Below are the code and all the weights of a small trained network. Each question names an input and a class and asks about switching units off, where a switched-off unit gives its printed mean instead of its output.

import numpy as np


def w(rows, s, z=0):
    codes = np.array(rows[::2]) - 128.0
    scale = np.full(codes.shape[1], s)
    scale[-1] = z or s
    return codes * scale


def f(y):
    return np.maximum(y, 0)


def log_softmax(a):
    a = a - a.max(-1, keepdims=True)
    return a - np.log(np.exp(a).sum(-1, keepdims=True))


def net(x, mask):
    res = np.array(x, float).reshape(1, 4) / 4 @ E
    y = f(res @ A[0][:, :-1].T + A[0][:, -1])
    res = res + np.where(mask, y, B[0][:, -1]) @ B[0][:, :-1]
    return log_softmax(res[-1] @ U[:, :-1].T + U[:, -1])


A, B = {}, {}
E = w([
[254,246,182],'x0',
[126,124,128],'x1',
[235,52,177],'x2',
[73,127,227],'x3',
],0.008)
A[0] = w([
[161,123,122,123],'n1',
[88,158,139,86],'n2',
[209,149,174,188],'n3',
[148,105,127,130],'n4',
[127,51,110,142],'n5',
[74,130,245,192],'n6',
[98,162,88,103],'n7',
[97,31,161,136],'n8',
[176,47,172,69],'n9',
[161,83,204,77],'n10',
[177,250,152,86],'n11',
[56,197,131,43],'n12',
[56,35,145,3],'n13',
[172,76,151,72],'n14',
[96,45,129,144],'n15',
[100,126,193,226],'n16',
[67,209,90,56],'n17',
[174,74,155,49],'n18',
[121,52,142,127],'n19',
[73,88,223,135],'n20',
[102,79,99,10],'n21',
[170,16,130,101],'n22',
[95,104,116,104],'n23',
[183,131,17,242],'n24',
[185,31,196,83],'n25',
[180,177,155,96],'n26',
[233,175,205,147],'n27',
[38,71,178,124],'n28',
[110,249,101,91],'n29',
[104,142,204,174],'n30',
[98,149,124,112],'n31',
[207,185,136,104],'n32',
[128,36,5,112],'n33',
[35,192,98,36],'n34',
],0.012,0.0039)
B[0] = w([
[121,99,150,152],'n1',
[142,93,139,157],'n2',
[63,162,81,224],'n3',
[104,93,129,148],'n4',
[69,194,100,192],'n5',
[220,98,31,223],'n6',
[83,60,171,167],'n7',
[73,166,117,217],'n8',
[75,64,172,187],'n9',
[113,112,146,182],'n10',
[87,131,148,221],'n11',
[125,65,172,184],'n12',
[108,190,161,218],'n13',
[102,23,184,168],'n14',
[53,224,121,212],'n15',
[132,88,47,195],'n16',
[85,29,182,191],'n17',
[99,41,179,167],'n18',
[124,160,86,187],'n19',
[150,136,32,209],'n20',
[19,196,159,166],'n21',
[87,121,174,200],'n22',
[62,127,144,170],'n23',
[171,55,2,216],'n24',
[128,39,158,208],'n25',
[49,179,138,189],'n26',
[75,198,118,254],'n27',
[77,178,108,234],'n28',
[58,113,153,193],'n29',
[205,161,13,187],'n30',
[126,83,129,155],'n31',
[54,187,132,207],'n32',
[100,219,106,231],'n33',
[111,68,171,207],'n34',
],0.0064,0.0097)
U = w([
[50,205,160,5],'0',
[51,11,254,94],'1',
[138,128,29,250],'2',
[91,135,121,254],'3',
[168,119,94,131],'4',
[251,42,147,26],'5',
],0.0092,0.0061)

Each question gives the input, the list of numbers given to net, and the class t.
The units are the neurons (one row each of A and B). Each row of codes is followed by its name. A weight is (code - 128) times the scale printed after its matrix; where a second scale follows, it is the last column's (A, B and U).
mask holds one flag per neuron, in row order. A switched-off neuron (its flag False) gives its mean, the last column of its row in B, instead of its output. The means were averaged over made-up inputs and are rounded, as every weight is.
A unit's drop is (log p(t) with every unit on - log p(t) with that unit switched off) / (log p(t) with every unit on - log p(t) with every unit switched off).
The circuit of an input: a set's keep is (log p(t) with only the set's units on - log p(t) with every unit switched off) / (log p(t) with every unit on - log p(t) with every unit switched off). Starting from the 12 units with the biggest drops (on a tie, the unit counted first), units are removed one at a time, each time the one whose removal leaves the highest keep (on an exact tie, the one counted first), for as long as the keep stays at least 0.8.
circuit, biggest first: the units of the circuit, biggest drop first
most important unit: the unit with the biggest drop
k most important neurons: the k neurons with the biggest drops, biggest first
drop when u is switched off: that unit's drop, to one decimal
input [6,-2,4,7], class 2: circuit, biggest first : (n6, n30)
input [7,-5,-2,-7], class 0: most important unit : n32
input [-7,-7,0,8], class 2: circuit, biggest first : (n6, n20)
input [7,4,0,8], class 2: circuit, biggest first : (n6, n30)
input [-6,6,5,-3], class 0: circuit, biggest first : (n33, n15, n6)
input [-6,2,3,5], class 0: circuit, biggest first : (n15, n28)
input [-4,-6,2,7], class 2: 2 most important neurons : (n6, n20)
input [1,-4,-6,6], class 1: 4 most important neurons : (n17, n12, n34, n24)
input [-4,-3,-7,-6], class 1: 3 most important neurons : (n17, n34, n7)
input [8,-6,7,0], class 0: 4 most important neurons : (n27, n3, n32, n26)
input [-4,6,-7,7], class 1: 3 most important neurons : (n34, n17, n12)
input [-8,-4,-1,6], class 0: 2 most important neurons : (n13, n15)
input [-6,-6,-4,-4], class 0: 3 most important neurons : (n33, n6, n21)
input [-7,-4,4,8], class 2: circuit, biggest first : (n20)
input [3,-5,0,5], class 2: 2 most important neurons : (n6, n30)
input [-5,0,-1,-3], class 0: 2 most important neurons : (n6, n33)
input [4,0,5,0], class 1: drop when n13 is switched off : 0.1
input [2,7,4,7], class 2: drop when n6 is switched off : 0.2
input [1,4,6,-6], class 1: drop when n14 is switched off : 0.3
input [-5,-2,5,1], class 0: most important unit : n15
